Each row has a name. Each question is about the rows just above it.

[-7.50 -7.60  3.05 -0.93  4.60  6.21]  Timam
[-8.37 -0.32  3.06 -0.93  4.60  6.22]  zepiz
[-4.69 -7.60  3.06 -0.93  4.59  6.22]  fafu
The rest of the row after [-7.60  3.05]: : [-0.93  4.60  6.21]
Go on from [-8.37 -0.32  3.06] to the end of its row. : [-0.93  4.60  6.22]
Go on from [ 3.05 -0.93] to the end of its row. : [4.60 6.21]
After [-7.60  3.06], its row goes on with : [-0.93  4.59  6.22]
Go on from [-0.93  4.59] to the end of its row. : [6.22]

[ 1.01 -5.16  1.28  3.90  3.00  1.87 -0.21  2.17  2.39  0.93  1.93 -0.13
  1.07  0.30  0.95 -1.61  3.71 -2.20  2.99 -1.20 -0.79  2.97  0.77 -0.47
  3.41  1.54  2.85 -1.92 -0.06  2.17 -3.21  4.61  0.42  8.15 -2.07 -6.07
  1.87 -1.32 -3.42 -0.51 -0.93 -3.55 -3.66  2.77 -5.18 -1.18  0.15  3.98
  1.75  1.70  0.86 -0.34 -2.84  0.93  3.63  2.28 -3.41 -0.50] : sirod
[ 0.29 -1.45  3.11  0.21  3.81 -4.88 -3.27 -1.89 -1.65 -1.88 -1.81  1.39
 -1.98 -3.45 -3.42  0.47  6.36 -0.33  2.48  0.36  4.46  2.94 -0.85  4.09
 -1.16  3.68 -0.04  4.47  4.23  4.12  1.15  0.15  1.58 -2.07  1.44  0.06
 -2.62 -2.81  2.26  0.74  1.30  1.82  1.98  1.39  1.56 -0.08  2.70 -4.85
  0.40  2.81 -1.64 -2.91  2.37  4.58  1.03 -1.20  2.21  0.31] : Tanil
[ 0.33 -1.76  1.88 -2.37 -2.64  4.42  1.65  1.73  3.58 -1.31  4.43 -3.31
  3.66  1.13  5.46  0.39 -4.76 -1.80  0.46 -0.25 -0.68 -4.27 -0.09 -0.66
  0.29 -0.30 -2.16  0.59 -0.06  2.16 -3.21  4.61  0.42  1.42 -3.31  1.26
  3.75 -0.85 -1.89  0.14 -0.65  0.69  0.74 -0.41 -2.80  1.69 -1.50  2.06
 -3.54  3.05 -3.09  1.81  1.98  0.55 -1.11  1.08 -1.57  0.45] : zatet
[ 1.74 -0.04 -4.07 -0.49  1.30 -3.21  2.12  2.65  2.13 -2.22 -1.00  0.80
 -4.47  2.94 -1.25  1.38  2.55  1.29  1.41 -1.23  0.06 -3.02  0.73 -1.93
  4.67  0.58  1.79 -6.43 -2.62 -2.94 -0.72 -1.22 -1.57  1.65  6.56 -0.56
  2.18 -0.41 -6.41 -1.37 -5.18 -0.03 -2.65  1.09 -1.77 -3.27 -0.69  3.31
  5.57 -0.67  0.90  1.42 -3.45 -0.46  2.43  1.97 -2.47 -0.77] : povo
[-0.68 -0.23  3.49 -2.93 -2.85  5.75  1.58  1.35  1.47  0.71  3.10 -3.37
  4.11 -0.16  5.78 -0.60 -6.47 -0.63 -3.17  1.69 -1.39 -2.95 -0.31  0.15
 -2.07 -1.30 -2.97  3.44  0.04 -2.80  1.75  0.30  0.43 -1.21 -7.17  1.70
  2.59  1.16  0.77  0.75  1.17  1.82  1.87 -3.35  0.03  2.88 -1.83  2.03
 -6.14 -1.07  0.15  3.20  4.21  0.42 -2.89 -0.79 -0.57 -1.45] : Rok
[ 1.01 -5.16  1.28  3.90  3.00  1.87 -0.21  2.17  2.39  0.93  1.93 -0.13
  1.07  0.30  0.95 -1.61  3.71 -2.20  2.99 -1.20 -0.79  2.97  0.77 -0.47
  3.41  1.54 -2.59  5.53  4.74  2.17 -3.21  4.61  0.42  8.15 -2.07 -6.07
  1.87 -1.32 -0.58 -1.33 -2.44  1.39  1.45  2.54  1.18 -1.45  0.38 -4.89
  4.21 -1.34 -2.02  2.04 -4.04 -2.78 -0.84  1.20  2.71  4.63] : rezu
[ 0.19 -4.62  5.19 -1.33 -0.02  0.31 -2.41 -1.23  2.74 -3.49  4.62 -2.08
  3.91 -2.44  2.61  1.28  1.33 -3.82  4.98 -1.23  3.87 -1.10 -0.86  3.28
 -1.10  3.63 -2.60  5.53  4.74  6.34  3.20  0.54 -2.49  8.15 -2.08 -6.07
  1.87 -4.90  1.28  0.71  1.53  1.18  2.53  2.88  0.03  2.88 -1.84  2.03
 -3.74  3.05 -3.09  1.81  1.97  4.80  0.58  0.69  0.89  2.82] : zesat
[ 1.01 -5.16  1.28  3.90  3.00  2.02 -0.21  2.06  2.39  0.93  1.93 -0.13
  1.07  0.30  0.95 -1.61  3.71 -2.20  2.99 -1.20 -0.79  2.97  0.77 -0.47
  3.41  1.54  2.85 -1.92 -0.06  2.17 -3.21  4.61  0.42  8.15 -1.31 -6.07
  1.87 -2.93 -0.58 -1.33 -2.44  1.39  1.26  2.54  1.18 -1.45  0.38 -4.89
 -0.14 -1.34 -2.02  2.04 -4.04  1.44 -0.84  1.20  2.71  4.63] : voka
After [ 3.05 -3.09  1.81  1.97], its row goes on with : [4.80 0.58 0.69 0.89 2.82]
Go on from [ 0.03  2.88 -1.83  2.03] to the end of its row. : [-6.14 -1.07  0.15  3.20  4.21  0.42 -2.89 -0.79 -0.57 -1.45]
After [-3.21  2.12  2.65  2.13], its row goes on with : [-2.22 -1.00  0.80 -4.47  2.94 -1.25  1.38  2.55  1.29  1.41 -1.23  0.06
 -3.02  0.73 -1.93  4.67  0.58  1.79 -6.43 -2.62 -2.94 -0.72 -1.22 -1.57
  1.65  6.56 -0.56  2.18 -0.41 -6.41 -1.37 -5.18 -0.03 -2.65  1.09 -1.77
 -3.27 -0.69  3.31  5.57 -0.67  0.90  1.42 -3.45 -0.46  2.43  1.97 -2.47
 -0.77]
The rest of the row after [ 4.74  2.17 -3.21  4.61  0.42]: : [ 8.15 -2.07 -6.07  1.87 -1.32 -0.58 -1.33 -2.44  1.39  1.45  2.54  1.18
 -1.45  0.38 -4.89  4.21 -1.34 -2.02  2.04 -4.04 -2.78 -0.84  1.20  2.71
  4.63]
After [-2.60  5.53  4.74], its row goes on with : [ 6.34  3.20  0.54 -2.49  8.15 -2.08 -6.07  1.87 -4.90  1.28  0.71  1.53
  1.18  2.53  2.88  0.03  2.88 -1.84  2.03 -3.74  3.05 -3.09  1.81  1.97
  4.80  0.58  0.69  0.89  2.82]

[-2.63 -0.64  1.50  1.80  0.25  3.19 -1.40  7.44 -2.99 -2.82 -2.53 -1.18
  6.48 -2.40 -0.11  4.51  6.42  1.05 -0.06 -0.21  2.43 -1.53  2.34 -1.83
 -5.18 -2.61 -2.70  0.95] -> nepu
[-2.63 -0.65  1.50  1.80  0.25  3.19 -1.40  7.44 -3.00 -2.82 -2.53 -1.18
  6.48 -2.40 -0.11  2.99  4.28  1.05  1.55  3.15  2.33 -1.74  2.25 -2.58
 -3.90 -1.64 -1.13  0.32] -> vava
[-2.63 -0.64  1.50  1.80  0.25  3.19 -1.40  7.44 -3.00 -2.82 -2.53 -1.18
  6.48 -2.40 -0.11  4.42  2.51  1.07 -0.07 -0.21  1.32  0.22  4.41 -0.98
 -4.33 -1.64 -1.14  0.32] -> pobu
The rest of the row after [ 1.55  3.15  2.33 -1.74  2.25]: : [-2.58 -3.90 -1.64 -1.13  0.32]
Go on from [4.42 2.51] to the end of its row. : [ 1.07 -0.07 -0.21  1.32  0.22  4.41 -0.98 -4.33 -1.64 -1.14  0.32]
The rest of the row after [-0.06 -0.21  2.43]: : [-1.53  2.34 -1.83 -5.18 -2.61 -2.70  0.95]
Go on from [-0.11  2.99  4.28] to the end of its row. : [ 1.05  1.55  3.15  2.33 -1.74  2.25 -2.58 -3.90 -1.64 -1.13  0.32]
Go on from [-0.07 -0.21] to the end of its row. : [ 1.32  0.22  4.41 -0.98 -4.33 -1.64 -1.14  0.32]
Go on from [ 1.07 -0.07 -0.21  1.32  0.22] to the end of its row. : [ 4.41 -0.98 -4.33 -1.64 -1.14  0.32]

[ 6.19  2.56  3.96 -0.83  4.27  0.15 -2.53  2.58  0.42  1.65  4.26  5.46
  6.65 -4.61  1.33  1.14 -0.08 -0.07  2.39  5.45 -1.17] -> Kam
[ 2.06 -2.06  0.49 -0.83  4.27  0.15 -2.53  2.58  0.42  1.65  4.26  5.46
  6.65 -4.61  1.33  1.14  0.29 -0.07  2.39  5.45 -1.17] -> nuva
[ 2.06 -2.07  0.49 -0.83  5.21 -0.89  1.89 -4.79 -0.59 -2.35 -1.69  2.23
 -1.76 -0.55 -1.13 -3.99 -4.45  3.10 -0.30 -4.07  2.95] -> gule
Go on from [ 2.06 -2.07  0.49 -0.83] to the end of its row. : [ 5.21 -0.89  1.89 -4.79 -0.59 -2.35 -1.69  2.23 -1.76 -0.55 -1.13 -3.99
 -4.45  3.10 -0.30 -4.07  2.95]
The rest of the row after [-0.59 -2.35]: : [-1.69  2.23 -1.76 -0.55 -1.13 -3.99 -4.45  3.10 -0.30 -4.07  2.95]
Go on from [-2.07  0.49 -0.83  5.21] to the end of its row. : [-0.89  1.89 -4.79 -0.59 -2.35 -1.69  2.23 -1.76 -0.55 -1.13 -3.99 -4.45
  3.10 -0.30 -4.07  2.95]

